Below are the code and all the weights of a small trained network. Each question names an input and a class and asks about switching units off, where a switched-off unit gives its printed mean instead of its output.

import numpy as np


def w(rows, s, z=0):
    codes = np.array(rows[::2]) - 128.0
    scale = np.full(codes.shape[1], s)
    scale[-1] = z or s
    return codes * scale


def f(y):
    return y / 2 * (1 + np.tanh(0.7978845608 * (y + 0.044715 * y**3)))


def log_softmax(a):
    a = a - a.max(-1, keepdims=True)
    return a - np.log(np.exp(a).sum(-1, keepdims=True))


def net(x, mask):
    res = np.array(x, float).reshape(1, 7) / 4 @ E
    y = f(res @ A[0][:, :-1].T + A[0][:, -1])
    res = res + np.where(mask, y, B[0][:, -1]) @ B[0][:, :-1]
    return log_softmax(res[-1] @ U[:, :-1].T + U[:, -1])


A, B = {}, {}
E = w([
[228,142,212,195,176],'x0',
[64,146,225,155,89],'x1',
[73,124,130,120,246],'x2',
[150,1,203,101,129],'x3',
[129,129,129,127,129],'x4',
[129,128,128,128,127],'x5',
[128,129,127,132,127],'x6',
],0.0071)
A[0] = w([
[163,117,102,160,57,92],'neuron 1',
[89,130,92,134,255,93],'neuron 2',
[102,113,124,129,176,50],'neuron 3',
[92,124,109,43,97,40],'neuron 4',
[108,190,128,169,139,152],'neuron 5',
[114,180,103,169,144,62],'neuron 6',
[78,144,175,162,109,179],'neuron 7',
[167,164,130,109,26,105],'neuron 8',
[77,140,153,82,201,65],'neuron 9',
[171,148,162,216,153,54],'neuron 10',
[51,98,86,111,101,52],'neuron 11',
[132,114,69,126,124,39],'neuron 12',
[193,145,157,159,153,74],'neuron 13',
[237,102,48,61,132,80],'neuron 14',
[162,71,179,79,162,165],'neuron 15',
[174,117,137,193,155,94],'neuron 16',
[202,120,54,110,173,97],'neuron 17',
[103,250,86,80,116,81],'neuron 18',
[191,163,144,54,57,61],'neuron 19',
[87,170,191,130,103,74],'neuron 20',
[149,237,144,112,116,117],'neuron 21',
[127,67,147,94,125,119],'neuron 22',
[165,107,153,95,84,255],'neuron 23',
[181,166,173,150,161,106],'neuron 24',
[108,201,231,76,100,95],'neuron 25',
[64,137,178,178,79,77],'neuron 26',
[154,81,86,133,134,47],'neuron 27',
[113,201,106,151,133,39],'neuron 28',
[175,153,165,165,162,51],'neuron 29',
[185,141,145,129,164,85],'neuron 30',
[78,144,161,109,219,119],'neuron 31',
[114,57,159,105,106,129],'neuron 32',
],0.011,0.0076)
B[0] = w([
[198,50,230,102,124,152],'neuron 1',
[202,109,199,113,87,207],'neuron 2',
[158,46,175,151,118,122],'neuron 3',
[51,7,131,154,69,148],'neuron 4',
[163,189,89,175,129,186],'neuron 5',
[153,66,136,220,92,143],'neuron 6',
[125,168,112,97,216,200],'neuron 7',
[173,94,183,109,124,181],'neuron 8',
[189,50,192,90,69,155],'neuron 9',
[54,17,100,88,92,161],'neuron 10',
[36,27,92,123,55,164],'neuron 11',
[104,73,136,150,142,124],'neuron 12',
[30,59,89,99,91,155],'neuron 13',
[58,103,212,129,226,198],'neuron 14',
[161,194,44,215,120,212],'neuron 15',
[77,99,96,112,90,155],'neuron 16',
[68,116,176,123,233,186],'neuron 17',
[157,107,99,169,138,209],'neuron 18',
[177,8,189,101,118,144],'neuron 19',
[119,72,141,147,187,149],'neuron 20',
[170,147,105,196,135,180],'neuron 21',
[143,117,35,215,143,163],'neuron 22',
[154,226,112,93,135,254],'neuron 23',
[54,71,56,89,31,171],'neuron 24',
[86,126,188,128,195,170],'neuron 25',
[92,66,201,165,222,162],'neuron 26',
[112,54,159,177,156,123],'neuron 27',
[149,14,105,217,140,146],'neuron 28',
[56,43,121,118,71,146],'neuron 29',
[89,111,122,127,121,144],'neuron 30',
[222,112,177,68,70,191],'neuron 31',
[161,159,82,254,141,181],'neuron 32',
],0.0073,0.007)
U = w([
[25,63,100,109,42,75],'0',
[152,139,134,109,142,246],'1',
[86,98,203,139,253,36],'2',
[242,81,213,91,75,44],'3',
[141,151,117,109,130,227],'4',
[182,116,65,211,137,12],'5',
[140,155,116,88,135,216],'6',
],0.011,0.012)

Each question gives the input, the list of numbers given to net, and the class t.
The units are the neurons (one row each of A and B). Each row of codes is followed by its name. A weight is (code - 128) times the scale printed after its matrix; where a second scale follows, it is the last column's (A, B and U).
mask holds one flag per neuron, in row order. A switched-off neuron (its flag False) gives its mean, the last column of its row in B, instead of its output. The means were averaged over made-up inputs and are rounded, as every weight is.
A unit's drop is (log p(t) with every unit on - log p(t) with that unit switched off) / (log p(t) with every unit on - log p(t) with every unit switched off).
The circuit of an input: a set's keep is (log p(t) with only the set's units on - log p(t) with every unit switched off) / (log p(t) with every unit on - log p(t) with every unit switched off). Starting from the 12 units with the biggest drops (on a tie, the unit counted first), units are removed one at a time, each time the one whose removal leaves the highest keep (on an exact tie, the one counted first), for as long as the keep stays at least 0.8.
circuit, biggest first: the units of the circuit, biggest drop first
most important unit: the unit with the biggest drop
top k neurons: the k neurons with the biggest drops, biggest first
drop of u: that unit's drop, to one decimal
input [-8,-3,-1,-8,6,-8,-3], class 0: circuit, biggest first : neuron 11
input [4,5,-3,-8,2,-2,5], class 5: circuit, biggest first : neuron 21; neuron 28
input [-6,4,2,8,-5,7,6], class 5: circuit, biggest first : neuron 32; neuron 22
input [8,-8,-7,1,0,-2,1], class 0: circuit, biggest first : neuron 24; neuron 13; neuron 10
input [-2,2,3,8,-6,5,1], class 5: circuit, biggest first : neuron 32; neuron 15
input [-6,-2,0,-6,6,3,5], class 0: top 2 neurons : neuron 11; neuron 4
input [-2,-8,3,3,-1,7,1], class 2: top 2 neurons : neuron 14; neuron 17
input [0,-3,7,5,-5,7,2], class 3: top 3 neurons : neuron 2; neuron 31; neuron 9
input [8,5,7,-3,0,-1,-8], class 0: circuit, biggest first : neuron 24; neuron 10
input [5,-5,6,-1,6,0,-2], class 3: top 3 neurons : neuron 2; neuron 31; neuron 7
input [-5,8,4,-7,-8,-5,-1], class 2: top 2 neurons : neuron 26; neuron 25
input [-5,-7,0,-8,2,-3,5], class 5: top 2 neurons : neuron 18; neuron 28
input [5,-8,-8,-6,0,1,-7], class 2: circuit, biggest first : neuron 14; neuron 17
input [6,1,3,7,-3,1,-1], class 5: most important unit : neuron 15
input [-7,-6,0,0,6,-6,5], class 0: circuit, biggest first : neuron 11; neuron 4
input [-5,1,-8,-7,-2,5,-7], class 3: circuit, biggest first : neuron 8; neuron 1
input [-6,-8,4,-7,6,-6,6], class 2: circuit, biggest first : neuron 17; neuron 14
input [7,2,7,1,1,0,6], class 0: circuit, biggest first : neuron 24; neuron 10; neuron 29
input [-4,-7,7,0,-2,-6,-6], class 2: top 4 neurons : neuron 17; neuron 14; neuron 23; neuron 24
input [-1,2,5,7,3,-5,-4], class 5: top 3 neurons : neuron 15; neuron 32; neuron 22
input [-2,8,1,-4,2,2,-5], class 2: most important unit : neuron 26
input [2,-6,1,1,0,-3,0], class 2: drop of neuron 7 : -0.1
